(in the rows, 128 means zero)
Each row is followed by its class.
120, 53, 120, 165, 188, 138, 131, 218, 177, 92, 122, 130, 125, 119, 134, 140, 118, 109, 175, 147, 160, 170, 148, 142, 142, 122, 119, 106, 93, 135, 118, 107, 84, 152, 151, 172, 159, 142, 156, 73, 166, 163, 140, 109, 139, 118, 158, 135, 113, 103, 115, 120, 135, 127, 111
Qs
113, 39, 114, 179, 138, 116, 90, 188, 164, 83, 115, 136, 142, 38, 129, 144, 148, 73, 141, 136, 152, 175, 153, 134, 137, 145, 112, 122, 114, 136, 171, 114, 73, 158, 149, 198, 152, 142, 156, 89, 142, 148, 136, 124, 130, 132, 131, 125, 109, 123, 129, 114, 115, 111, 92
GB
106, 45, 93, 152, 162, 141, 124, 181, 173, 92, 108, 124, 122, 107, 133, 147, 130, 95, 134, 83, 167, 163, 149, 144, 101, 129, 110, 109, 73, 134, 142, 118, 87, 163, 165, 174, 168, 141, 156, 60, 131, 181, 143, 140, 164, 123, 146, 112, 146, 123, 116, 135, 126, 98, 47
BZ
104, 28, 129, 186, 171, 124, 109, 195, 199, 73, 112, 142, 120, 104, 153, 140, 124, 97, 126, 139, 191, 155, 88, 147, 121, 132, 172, 115, 86, 140, 177, 128, 33, 156, 150, 205, 167, 136, 102, 47, 141, 168, 141, 128, 138, 114, 134, 112, 168, 115, 100, 124, 109, 121, 113
GP
122, 95, 138, 147, 146, 123, 137, 132, 176, 90, 111, 127, 104, 90, 126, 141, 139, 110, 141, 133, 164, 165, 170, 146, 134, 140, 118, 140, 96, 141, 155, 115, 98, 162, 153, 172, 156, 140, 133, 103, 142, 140, 136, 115, 153, 214, 157, 128, 110, 113, 141, 142, 118, 117, 122
Qs
103, 87, 110, 157, 147, 142, 136, 153, 161, 91, 106, 126, 109, 133, 111, 132, 137, 91, 138, 122, 136, 147, 156, 156, 133, 120, 151, 115, 118, 137, 115, 136, 100, 140, 123, 206, 143, 139, 141, 91, 143, 129, 181, 126, 143, 143, 155, 99, 121, 99, 135, 152, 117, 123, 131
BZ
104, 72, 137, 153, 143, 116, 124, 200, 168, 109, 123, 101, 126, 110, 92, 166, 124, 83, 133, 162, 148, 182, 141, 127, 124, 117, 111, 117, 117, 141, 189, 92, 80, 159, 139, 160, 167, 130, 174, 92, 160, 149, 108, 118, 162, 122, 123, 122, 103, 113, 87, 93, 120, 113, 125
Rf
125, 64, 124, 149, 152, 129, 98, 163, 167, 99, 113, 130, 136, 114, 130, 158, 130, 87, 113, 139, 141, 167, 172, 130, 155, 130, 109, 130, 106, 150, 178, 115, 83, 158, 148, 161, 171, 123, 171, 81, 138, 126, 118, 104, 148, 132, 129, 122, 130, 120, 155, 113, 124, 113, 132
Qs
133, 69, 122, 201, 173, 135, 143, 175, 192, 104, 116, 123, 112, 108, 140, 113, 119, 94, 133, 147, 174, 200, 140, 129, 101, 134, 131, 95, 104, 137, 182, 120, 77, 168, 151, 193, 155, 148, 156, 76, 154, 149, 143, 122, 92, 131, 166, 91, 116, 105, 102, 100, 96, 99, 122
PB
95, 80, 97, 147, 154, 148, 92, 192, 150, 109, 119, 128, 84, 111, 86, 148, 159, 106, 116, 133, 149, 165, 191, 145, 136, 157, 136, 119, 106, 148, 167, 131, 81, 136, 151, 181, 157, 144, 147, 144, 136, 141, 99, 87, 130, 116, 143, 136, 107, 114, 144, 154, 123, 103, 117
GL
85, 73, 115, 150, 169, 103, 116, 174, 173, 107, 111, 137, 136, 125, 118, 137, 153, 110, 124, 138, 160, 155, 140, 128, 127, 157, 108, 85, 112, 150, 178, 118, 61, 137, 155, 173, 140, 150, 152, 74, 136, 175, 135, 90, 122, 134, 153, 120, 125, 120, 132, 116, 146, 118, 128
GL
122, 84, 111, 162, 150, 128, 132, 170, 162, 90, 107, 126, 111, 116, 125, 137, 127, 82, 123, 155, 149, 145, 164, 130, 134, 126, 136, 113, 97, 131, 144, 122, 72, 166, 131, 190, 169, 142, 151, 60, 136, 149, 141, 100, 119, 122, 145, 106, 108, 113, 123, 125, 87, 101, 119
BZ
116, 63, 139, 124, 149, 126, 159, 185, 156, 136, 124, 103, 147, 126, 147, 124, 114, 140, 177, 148, 178, 184, 153, 120, 139, 135, 95, 102, 97, 153, 171, 126, 104, 144, 144, 181, 151, 148, 132, 110, 148, 155, 142, 109, 132, 116, 134, 105, 94, 133, 143, 135, 120, 139, 111
PB
109, 46, 116, 134, 134, 136, 110, 159, 179, 101, 123, 148, 115, 119, 118, 163, 140, 97, 102, 142, 132, 155, 153, 169, 112, 139, 126, 110, 112, 146, 159, 125, 87, 118, 163, 168, 168, 145, 144, 73, 137, 125, 133, 96, 151, 124, 146, 115, 146, 107, 135, 118, 135, 119, 116
RT
136, 39, 147, 141, 140, 148, 154, 149, 166, 103, 117, 99, 127, 111, 158, 114, 123, 82, 147, 120, 141, 165, 169, 130, 144, 117, 128, 93, 100, 127, 159, 116, 106, 151, 128, 181, 168, 135, 126, 70, 142, 143, 168, 147, 169, 119, 141, 118, 146, 98, 131, 124, 113, 99, 71
Rf
66, 41, 127, 171, 135, 134, 107, 179, 178, 87, 116, 127, 124, 104, 119, 134, 122, 105, 145, 122, 151, 166, 139, 133, 128, 128, 98, 115, 97, 140, 176, 109, 74, 165, 149, 191, 178, 145, 177, 63, 157, 163, 142, 128, 157, 113, 139, 120, 112, 113, 128, 114, 121, 129, 86
PB
114, 70, 119, 155, 141, 132, 113, 154, 175, 96, 119, 147, 111, 108, 93, 157, 138, 93, 137, 116, 168, 155, 171, 128, 135, 163, 118, 142, 115, 157, 147, 116, 75, 150, 168, 156, 155, 160, 155, 111, 137, 134, 120, 91, 136, 121, 128, 125, 107, 104, 165, 134, 120, 130, 133
RT
122, 54, 120, 147, 168, 127, 115, 177, 183, 91, 111, 122, 183, 120, 125, 144, 113, 75, 132, 130, 150, 171, 141, 124, 119, 105, 122, 102, 98, 134, 176, 111, 76, 178, 150, 184, 189, 131, 172, 60, 149, 151, 141, 128, 149, 144, 135, 114, 132, 95, 93, 112, 106, 110, 105
RT
107, 77, 127, 161, 146, 112, 126, 161, 182, 114, 127, 120, 117, 140, 105, 140, 113, 79, 169, 118, 141, 144, 156, 110, 141, 131, 124, 117, 114, 146, 132, 96, 83, 116, 146, 182, 148, 121, 160, 67, 143, 130, 140, 114, 157, 123, 138, 118, 135, 115, 114, 113, 127, 113, 125
BZ
102, 42, 132, 170, 134, 126, 100, 172, 164, 103, 113, 145, 125, 133, 128, 148, 115, 79, 153, 147, 160, 154, 101, 128, 132, 145, 123, 131, 102, 136, 149, 116, 94, 159, 164, 224, 166, 154, 144, 58, 141, 142, 152, 124, 158, 122, 144, 92, 126, 98, 140, 109, 112, 141, 95
Rf
114, 38, 147, 132, 167, 156, 101, 169, 175, 94, 143, 137, 156, 130, 118, 147, 115, 111, 128, 137, 150, 122, 158, 120, 135, 121, 134, 105, 92, 133, 179, 126, 80, 178, 142, 177, 171, 162, 172, 66, 151, 152, 124, 100, 124, 139, 147, 119, 125, 114, 102, 114, 121, 112, 113
GP
112, 59, 109, 148, 169, 152, 85, 185, 168, 98, 104, 143, 114, 104, 109, 134, 131, 96, 111, 128, 133, 165, 186, 124, 121, 143, 141, 113, 106, 133, 163, 130, 68, 167, 144, 167, 157, 125, 179, 103, 135, 145, 141, 101, 151, 141, 121, 132, 110, 119, 149, 136, 118, 109, 140
GL
107, 41, 117, 183, 141, 156, 121, 192, 186, 94, 120, 129, 120, 99, 137, 129, 126, 90, 129, 116, 179, 147, 145, 126, 144, 129, 107, 125, 93, 150, 147, 117, 116, 161, 144, 191, 167, 155, 149, 65, 145, 146, 163, 125, 172, 119, 128, 109, 143, 97, 121, 103, 109, 118, 116
BZ
94, 86, 125, 197, 161, 127, 93, 159, 183, 73, 108, 133, 140, 106, 139, 138, 118, 53, 105, 93, 139, 145, 160, 136, 154, 155, 147, 116, 108, 146, 142, 109, 128, 171, 157, 194, 149, 135, 151, 52, 143, 96, 163, 123, 137, 100, 147, 101, 127, 106, 154, 114, 139, 95, 73
Rf
134, 23, 99, 151, 133, 150, 109, 195, 174, 94, 124, 145, 119, 102, 127, 127, 137, 115, 131, 120, 156, 177, 151, 139, 119, 99, 107, 109, 97, 148, 165, 122, 103, 138, 157, 168, 162, 137, 148, 61, 129, 136, 129, 132, 149, 97, 136, 129, 147, 114, 117, 110, 147, 138, 114
Qs
113, 42, 117, 154, 115, 130, 101, 235, 173, 102, 96, 146, 155, 78, 102, 143, 121, 90, 155, 142, 160, 181, 141, 146, 110, 128, 123, 123, 117, 126, 159, 97, 94, 177, 161, 104, 175, 141, 152, 51, 162, 148, 137, 158, 141, 121, 117, 117, 119, 112, 108, 113, 127, 128, 105
RT
